Here is a tiny trained network, its code and every weight. The questions are about switching its units off for an input and a target symbol, where a switched-off unit gives its printed mean instead of its output.

import numpy as np


def w(rows, s, z=0):
    codes = np.array(rows[::2]) - 128.0
    scale = np.full(codes.shape[1], s)
    scale[-1] = z or s
    return codes * scale


def norm(h):
    return h / np.sqrt((h * h).mean(-1, keepdims=True) + 1e-5)


def f(y):
    return y / 2 * (1 + np.tanh(0.7978845608 * (y + 0.044715 * y**3)))


def softmax(a):
    e = np.exp(a - a.max(-1, keepdims=True))
    return e / e.sum(-1, keepdims=True)


def log_softmax(a):
    a = a - a.max(-1, keepdims=True)
    return a - np.log(np.exp(a).sum(-1, keepdims=True))


def net(x, mask):
    ids = ['αβδζηθλμξπτφψ'.index(c) for c in x.split()]
    T = len(ids)
    res = E[ids] + P[:T]
    u = 0
    for l in range(2):
        r = norm(res)
        for j in range(2):
            rows = slice(2 * j, 2 * j + 2)
            q, k, v = (r @ M[l][rows].T for M in (Q, K, V))
            z = softmax(np.where(np.tri(T) > 0, q @ k.T / 2**0.5, -1e9)) @ v
            o = O[l][rows]
            res = res + np.where(mask[u + j], z, o[:, -1]) @ o[:, :-1]
        u += 2
        y = f(norm(res) @ A[l][:, :-1].T + A[l][:, -1])
        res = res + np.where(mask[u : u + 12], y, B[l][:, -1]) @ B[l][:, :-1]
        u += 12
    return log_softmax(norm(res)[-1] @ U[:, :-1].T + U[:, -1])


Q, K, V, O, A, B = {}, {}, {}, {}, {}, {}
E = w([
[125,175,72,199,137],'α',
[107,115,76,118,210],'β',
[130,174,106,171,91],'δ',
[117,135,144,118,117],'ζ',
[114,163,157,44,151],'η',
[87,120,175,172,160],'θ',
[69,153,122,142,199],'λ',
[166,66,125,81,148],'μ',
[157,155,178,96,185],'ξ',
[137,191,159,124,246],'π',
[86,201,133,108,3],'τ',
[143,143,161,118,96],'φ',
[93,60,139,146,111],'ψ',
],0.024)
P = w([
[117,218,4,88,82],'0',
[61,185,172,101,137],'1',
[83,172,187,114,130],'2',
[117,138,189,158,122],'3',
[139,127,175,201,114],'4',
[156,113,153,214,110],'5',
],0.011)
Q[0] = w([
[28,70,34,139,168],'L0H0',
[182,107,173,221,188],'L0H0',
[169,70,166,163,143],'L0H1',
[64,128,153,110,1],'L0H1',
],0.02)
K[0] = w([
[46,43,57,124,168],'L0H0',
[206,109,153,177,188],'L0H0',
[130,87,107,177,196],'L0H1',
[1,134,88,148,92],'L0H1',
],0.021)
V[0] = w([
[254,131,183,168,82],'L0H0',
[199,249,176,85,126],'L0H0',
[244,158,124,100,167],'L0H1',
[35,176,95,165,147],'L0H1',
],0.0085)
O[0] = w([
[155,92,177,94,143,138],'L0H0',
[254,161,114,135,133,255],'L0H0',
[123,85,84,98,177,104],'L0H1',
[105,158,153,28,146,170],'L0H1',
],0.0079,0.0054)
A[0] = w([
[90,100,73,106,39,124],'L0N0',
[206,128,176,146,99,30],'L0N1',
[92,107,121,188,159,203],'L0N2',
[109,115,125,191,253,201],'L0N3',
[179,169,130,129,117,99],'L0N4',
[114,89,144,107,55,98],'L0N5',
[152,87,32,118,126,25],'L0N6',
[76,100,118,112,56,66],'L0N7',
[107,147,191,138,140,45],'L0N8',
[138,189,103,130,188,163],'L0N9',
[140,136,170,193,239,170],'L0N10',
[167,8,33,130,134,5],'L0N11',
],0.014,0.003)
B[0] = w([
[151,107,80,171,36,155],'L0N0',
[99,142,149,15,132,254],'L0N1',
[102,94,174,81,89,188],'L0N2',
[193,203,157,226,79,244],'L0N3',
[108,63,133,101,196,235],'L0N4',
[210,154,141,177,128,148],'L0N5',
[108,43,83,129,170,165],'L0N6',
[172,184,158,160,78,141],'L0N7',
[105,122,80,108,137,171],'L0N8',
[67,129,170,79,122,223],'L0N9',
[140,210,86,227,44,234],'L0N10',
[117,204,112,213,7,216],'L0N11',
],0.016,0.0057)
Q[1] = w([
[178,95,138,192,167],'L1H0',
[104,123,140,112,255],'L1H0',
[115,82,118,152,141],'L1H1',
[140,150,121,186,113],'L1H1',
],0.027)
K[1] = w([
[79,164,230,220,160],'L1H0',
[87,243,2,151,211],'L1H0',
[69,183,118,174,186],'L1H1',
[210,95,239,166,142],'L1H1',
],0.017)
V[1] = w([
[139,71,140,163,220],'L1H0',
[198,224,160,83,173],'L1H0',
[253,149,142,15,111],'L1H1',
[100,18,210,101,37],'L1H1',
],0.026)
O[1] = w([
[128,69,177,182,131,6],'L1H0',
[97,192,195,146,158,180],'L1H0',
[231,101,141,110,143,184],'L1H1',
[142,73,173,71,3,141],'L1H1',
],0.023,0.017)
A[1] = w([
[161,102,80,187,114,152],'L1N0',
[128,139,97,139,202,173],'L1N1',
[138,174,115,150,109,165],'L1N2',
[86,86,182,80,80,66],'L1N3',
[110,72,110,81,116,27],'L1N4',
[142,39,140,116,102,180],'L1N5',
[88,98,84,165,137,194],'L1N6',
[66,144,115,83,128,117],'L1N7',
[102,126,169,154,153,104],'L1N8',
[142,122,138,149,254,2],'L1N9',
[169,82,130,108,221,65],'L1N10',
[128,124,154,50,149,146],'L1N11',
],0.028,0.0047)
B[1] = w([
[132,173,182,239,107,151],'L1N0',
[113,66,67,74,158,198],'L1N1',
[153,64,102,90,121,240],'L1N2',
[127,57,53,160,54,177],'L1N3',
[213,156,94,69,92,157],'L1N4',
[106,133,212,66,240,181],'L1N5',
[91,112,210,194,151,170],'L1N6',
[155,107,234,112,88,228],'L1N7',
[178,129,174,92,167,148],'L1N8',
[222,111,86,252,15,201],'L1N9',
[92,75,124,3,165,200],'L1N10',
[68,147,115,250,145,254],'L1N11',
],0.03,0.0099)
U = w([
[180,239,50,59,92,2],'α',
[132,31,130,52,32,137],'β',
[121,164,187,188,189,80],'δ',
[79,116,150,245,27,75],'ζ',
[99,81,34,38,186,128],'η',
[65,9,117,167,140,174],'θ',
[136,45,208,58,204,208],'λ',
[66,222,132,88,186,253],'μ',
[253,102,217,169,99,106],'ξ',
[123,196,41,212,181,170],'π',
[38,44,117,158,158,163],'τ',
[219,49,32,174,172,161],'φ',
[48,149,236,104,91,42],'ψ',
],0.015,0.0036)

Each question gives the input, a string of symbols that net reads in full, and the target symbol t.
The units are the heads (2 rows each of Q, K, V and O) and the neurons (one row each of A and B). Each row of codes is followed by its name. A weight is (code - 128) times the scale printed after its matrix; where a second scale follows, it is the last column's (O, A, B and U).
mask holds one flag per unit, layer by layer, with each layer's heads first. A switched-off unit (its flag False) gives its mean, the last column of its rows in O or B, instead of its output. The means were averaged over made-up inputs and are rounded, as every weight is.
A unit's drop is (log p(t) with every unit on - log p(t) with that unit switched off) / (log p(t) with every unit on - log p(t) with every unit switched off).
The circuit of an input: a set's keep is (log p(t) with only the set's units on - log p(t) with every unit switched off) / (log p(t) with every unit on - log p(t) with every unit switched off). Starting from the 12 units with the biggest drops (on a tie, the unit counted first), units are removed one at a time, each time the one whose removal leaves the highest keep (on an exact tie, the one counted first), for as long as the keep stays at least 0.8.
circuit, biggest first: the units of the circuit, biggest drop first
k most important neurons: the k neurons with the biggest drops, biggest first
top k neurons in layer l: the k neurons of layer l with the biggest drops, biggest first
which heads matter: for each layer, one digit per head in row order, 1 if its drop is at least 0.15 and else 0, layers parted by /
input ψ θ μ θ, target ζ: top 3 neurons in layer 0 -> L0N1, L0N3, L0N0
input ζ η θ, target ψ: most important neuron -> L0N3
input λ η λ, target μ: circuit, biggest first -> L0N3, L1H1, L1N11
input φ α τ, target ξ: top 3 neurons in layer 0 -> L0N10, L0N11, L0N4
input λ φ φ δ, target π: 2 most important neurons -> L1N9, L0N11
input ζ ζ ψ φ, target α: top 3 neurons in layer 0 -> L0N0, L0N1, L0N9
input μ μ α, target ζ: circuit, biggest first -> L0H0, L0N1
input η π φ, target φ: which heads matter -> 00 / 01
input μ μ μ α, target ζ: 4 most important neurons -> L0N2, L0N10, L0N3, L0N1
input η τ μ η λ θ, target μ: which heads matter -> 00 / 11
input φ π μ μ μ π, target π: circuit, biggest first -> L0H1, L0N11, L1H1
input ζ λ φ, target α: top 3 neurons in layer 0 -> L0N0, L0N9, L0N2
input η ξ μ, target φ: top 2 neurons in layer 0 -> L0N6, L0N2
input ψ δ β, target β: 2 most important neurons -> L0N3, L0N0
input φ μ φ τ θ φ, target λ: 3 most important neurons -> L0N3, L0N10, L1N10
input τ μ α, target α: which heads matter -> 01 / 10
input τ φ ζ, target μ: which heads matter -> 00 / 10
input τ δ η, target μ: top 2 neurons in layer 0 -> L0N9, L0N2
input φ μ τ μ, target α: top neuron in layer 0 -> L0N11
input δ μ ζ, target η: which heads matter -> 00 / 11
input μ τ τ μ ζ η, target β: 2 most important neurons -> L0N6, L0N11
input φ μ μ α δ ψ, target β: 2 most important neurons -> L0N11, L0N7
input θ δ ψ α, target β: which heads matter -> 10 / 01
input φ δ ψ ψ μ μ, target β: top 2 neurons in layer 0 -> L0N10, L0N2
input β φ β ψ η, target τ: top 2 neurons in layer 0 -> L0N6, L0N9
input τ φ φ η δ φ, target μ: which heads matter -> 00 / 00
input η μ μ, target ζ: which heads matter -> 01 / 01
input μ μ α θ ψ φ, target β: which heads matter -> 00 / 11
input μ η θ λ π, target π: which heads matter -> 00 / 01
